Here is a tiny trained network, its code and every weight. The questions are about switching its units off for an input and a class, where a switched-off unit gives its printed mean instead of its output.

import numpy as np


def w(rows, s, z=0):
    codes = np.array(rows[::2]) - 128.0
    scale = np.full(codes.shape[1], s)
    scale[-1] = z or s
    return codes * scale


def norm(h):
    return h / np.sqrt((h * h).mean(-1, keepdims=True) + 1e-5)


def f(y):
    return y / 2 * (1 + np.tanh(0.7978845608 * (y + 0.044715 * y**3)))


def log_softmax(a):
    a = a - a.max(-1, keepdims=True)
    return a - np.log(np.exp(a).sum(-1, keepdims=True))


def net(x, mask):
    res = np.array(x, float).reshape(1, 6) / 4 @ E
    u = 0
    for l in range(4):
        y = f(norm(res) @ A[l][:, :-1].T + A[l][:, -1])
        res = res + np.where(mask[u : u + 8], y, B[l][:, -1]) @ B[l][:, :-1]
        u += 8
    return log_softmax(norm(res)[-1] @ U[:, :-1].T + U[:, -1])


A, B = {}, {}
E = w([
[101,121,124,143,138],'x0',
[109,146,138,128,157],'x1',
[131,154,143,115,154],'x2',
[142,100,92,83,225],'x3',
[161,131,100,246,144],'x4',
[93,166,52,136,94],'x5',
],0.012)
A[0] = w([
[80,72,144,32,152,183],'L0N1',
[165,97,52,155,198,6],'L0N2',
[106,197,9,108,98,215],'L0N3',
[94,69,122,151,109,74],'L0N4',
[78,168,41,80,100,3],'L0N5',
[183,59,101,53,140,63],'L0N6',
[72,112,171,86,66,72],'L0N7',
[171,156,106,172,117,112],'L0N8',
],0.012,0.0021)
B[0] = w([
[8,97,139,149,172,242],'L0N1',
[243,131,129,72,137,195],'L0N2',
[115,201,60,135,134,254],'L0N3',
[128,177,175,99,193,135],'L0N4',
[109,111,138,91,91,201],'L0N5',
[45,115,132,141,193,184],'L0N6',
[161,148,160,86,80,195],'L0N7',
[86,130,146,184,156,168],'L0N8',
],0.014,0.0068)
A[1] = w([
[163,93,84,115,125,110],'L1N1',
[134,116,158,89,95,134],'L1N2',
[149,54,165,97,126,86],'L1N3',
[121,43,44,162,154,1],'L1N4',
[124,97,227,200,169,152],'L1N5',
[125,142,140,154,169,74],'L1N6',
[52,143,193,90,46,139],'L1N7',
[157,144,246,165,51,91],'L1N8',
],0.011,0.0024)
B[1] = w([
[163,175,138,154,232,125],'L1N1',
[128,165,148,128,225,145],'L1N2',
[126,167,185,164,188,146],'L1N3',
[239,168,136,15,141,139],'L1N4',
[148,8,94,173,34,216],'L1N5',
[169,94,109,143,84,140],'L1N6',
[234,191,184,82,215,255],'L1N7',
[171,21,26,164,102,218],'L1N8',
],0.011,0.006)
A[2] = w([
[179,77,216,137,175,184],'L2N1',
[125,111,132,8,120,3],'L2N2',
[113,120,204,130,98,194],'L2N3',
[115,122,120,49,93,32],'L2N4',
[158,211,166,89,129,77],'L2N5',
[60,180,222,85,41,198],'L2N6',
[145,143,141,109,179,119],'L2N7',
[111,213,155,219,68,66],'L2N8',
],0.014,0.0014)
B[2] = w([
[126,149,222,76,115,254],'L2N1',
[49,132,149,206,120,213],'L2N2',
[172,103,104,131,137,147],'L2N3',
[109,157,125,101,121,161],'L2N4',
[142,104,56,124,129,205],'L2N5',
[253,121,77,146,123,211],'L2N6',
[149,142,112,144,89,181],'L2N7',
[98,154,177,222,178,210],'L2N8',
],0.019,0.0063)
A[3] = w([
[55,20,171,161,103,64],'L3N1',
[141,84,148,181,54,81],'L3N2',
[5,114,40,46,103,2],'L3N3',
[235,129,204,53,95,78],'L3N4',
[164,125,90,132,159,94],'L3N5',
[85,115,82,33,84,88],'L3N6',
[130,127,118,89,219,122],'L3N7',
[235,216,63,119,23,128],'L3N8',
],0.011,0.0033)
B[3] = w([
[150,65,90,75,172,187],'L3N1',
[135,125,106,123,6,159],'L3N2',
[119,189,151,105,6,187],'L3N3',
[101,220,225,158,98,247],'L3N4',
[145,166,92,84,148,141],'L3N5',
[78,154,115,83,111,143],'L3N6',
[174,135,87,111,72,165],'L3N7',
[157,46,48,123,222,254],'L3N8',
],0.017,0.0071)
U = w([
[185,130,230,116,113,255],'0',
[191,146,5,122,175,205],'1',
[212,42,112,167,65,58],'2',
[105,170,104,241,129,28],'3',
[87,50,156,34,174,55],'4',
[66,177,61,58,97,92],'5',
],0.016,0.0026)

Each question gives the input, the list of numbers given to net, and the class t.
The units are the neurons (one row each of A and B). Each row of codes is followed by its name. A weight is (code - 128) times the scale printed after its matrix; where a second scale follows, it is the last column's (A, B and U).
mask holds one flag per neuron, layer by layer. A switched-off neuron (its flag False) gives its mean, the last column of its row in B, instead of its output. The means were averaged over made-up inputs and are rounded, as every weight is.
A unit's drop is (log p(t) with every unit on - log p(t) with that unit switched off) / (log p(t) with every unit on - log p(t) with every unit switched off).
The circuit of an input: a set's keep is (log p(t) with only the set's units on - log p(t) with every unit switched off) / (log p(t) with every unit on - log p(t) with every unit switched off). Starting from the 12 units with the biggest drops (on a tie, the unit counted first), units are removed one at a time, each time the one whose removal leaves the highest keep (on an exact tie, the one counted first), for as long as the keep stays at least 0.8.
units of the circuit, in order: the units of the circuit, biggest drop first
unit that matters most: the unit with the biggest drop
k most important neurons: the k neurons with the biggest drops, biggest first
top k neurons in layer l: the k neurons of layer l with the biggest drops, biggest first
drop of u: that unit's drop, to one decimal
input [-2,5,5,-7,7,0], class 2: 3 most important neurons	L0N3; L1N5; L1N8
input [-3,-3,8,8,1,-5], class 0: top 2 neurons in layer 2	L2N1; L2N7
input [-7,1,-2,1,8,-6], class 0: units of the circuit, in order	L2N1
input [8,6,2,0,8,-4], class 2: units of the circuit, in order	L1N5; L0N3
input [2,7,-7,-1,-6,8], class 1: units of the circuit, in order	L2N6; L3N8
input [2,-8,-4,1,0,-1], class 4: units of the circuit, in order	L2N6; L3N1
input [-8,8,8,5,2,0], class 0: units of the circuit, in order	L0N3; L2N1
input [-1,-5,1,7,0,1], class 5: top 2 neurons in layer 2	L2N6; L2N8
input [7,-6,3,6,0,-4], class 4: 3 most important neurons	L0N1; L0N6; L1N7
input [-1,-3,2,8,8,-2], class 0: 3 most important neurons	L0N3; L2N1; L3N4
input [-3,2,5,1,1,0], class 0: 4 most important neurons	L0N3; L2N1; L3N4; L2N6
input [0,6,1,0,2,-5], class 2: top 2 neurons in layer 1	L1N5; L1N7
input [-7,0,-3,2,-3,-8], class 4: 2 most important neurons	L0N6; L0N1
input [0,-2,4,-1,1,-8], class 2: unit that matters most	L1N5
input [0,-8,5,-1,-7,3], class 1: 2 most important neurons	L2N6; L0N7
input [2,-6,-3,6,5,-2], class 0: 2 most important neurons	L0N3; L2N1
input [2,-7,3,6,0,-7], class 4: top 2 neurons in layer 0	L0N6; L0N1
input [6,4,6,1,1,0], class 0: 4 most important neurons	L0N3; L0N1; L1N8; L0N8
input [8,2,7,2,0,-8], class 4: top 2 neurons in layer 2	L2N6; L2N7
input [-7,7,-1,0,-7,7], class 1: units of the circuit, in order	L2N6
input [-8,7,-7,-8,-7,1], class 1: 2 most important neurons	L3N8; L2N5
input [5,-4,2,3,0,3], class 5: 4 most important neurons	L0N5; L2N6; L1N7; L3N3
input [7,-1,-8,2,8,-4], class 0: 2 most important neurons	L0N2; L2N1
input [8,-1,-6,-4,0,5], class 1: top 2 neurons in layer 1	L1N8; L1N5
input [-6,-2,4,-1,5,-6], class 2: drop of L1N5	0.1
input [-6,5,8,-2,-4,7], class 1: drop of L2N6	0.8
input [4,-2,0,2,0,-7], class 4: unit that matters most	L1N7
input [7,4,-7,-4,-6,3], class 1: drop of L2N6	0.4
input [1,2,0,7,-4,3], class 5: drop of L3N3	0.2
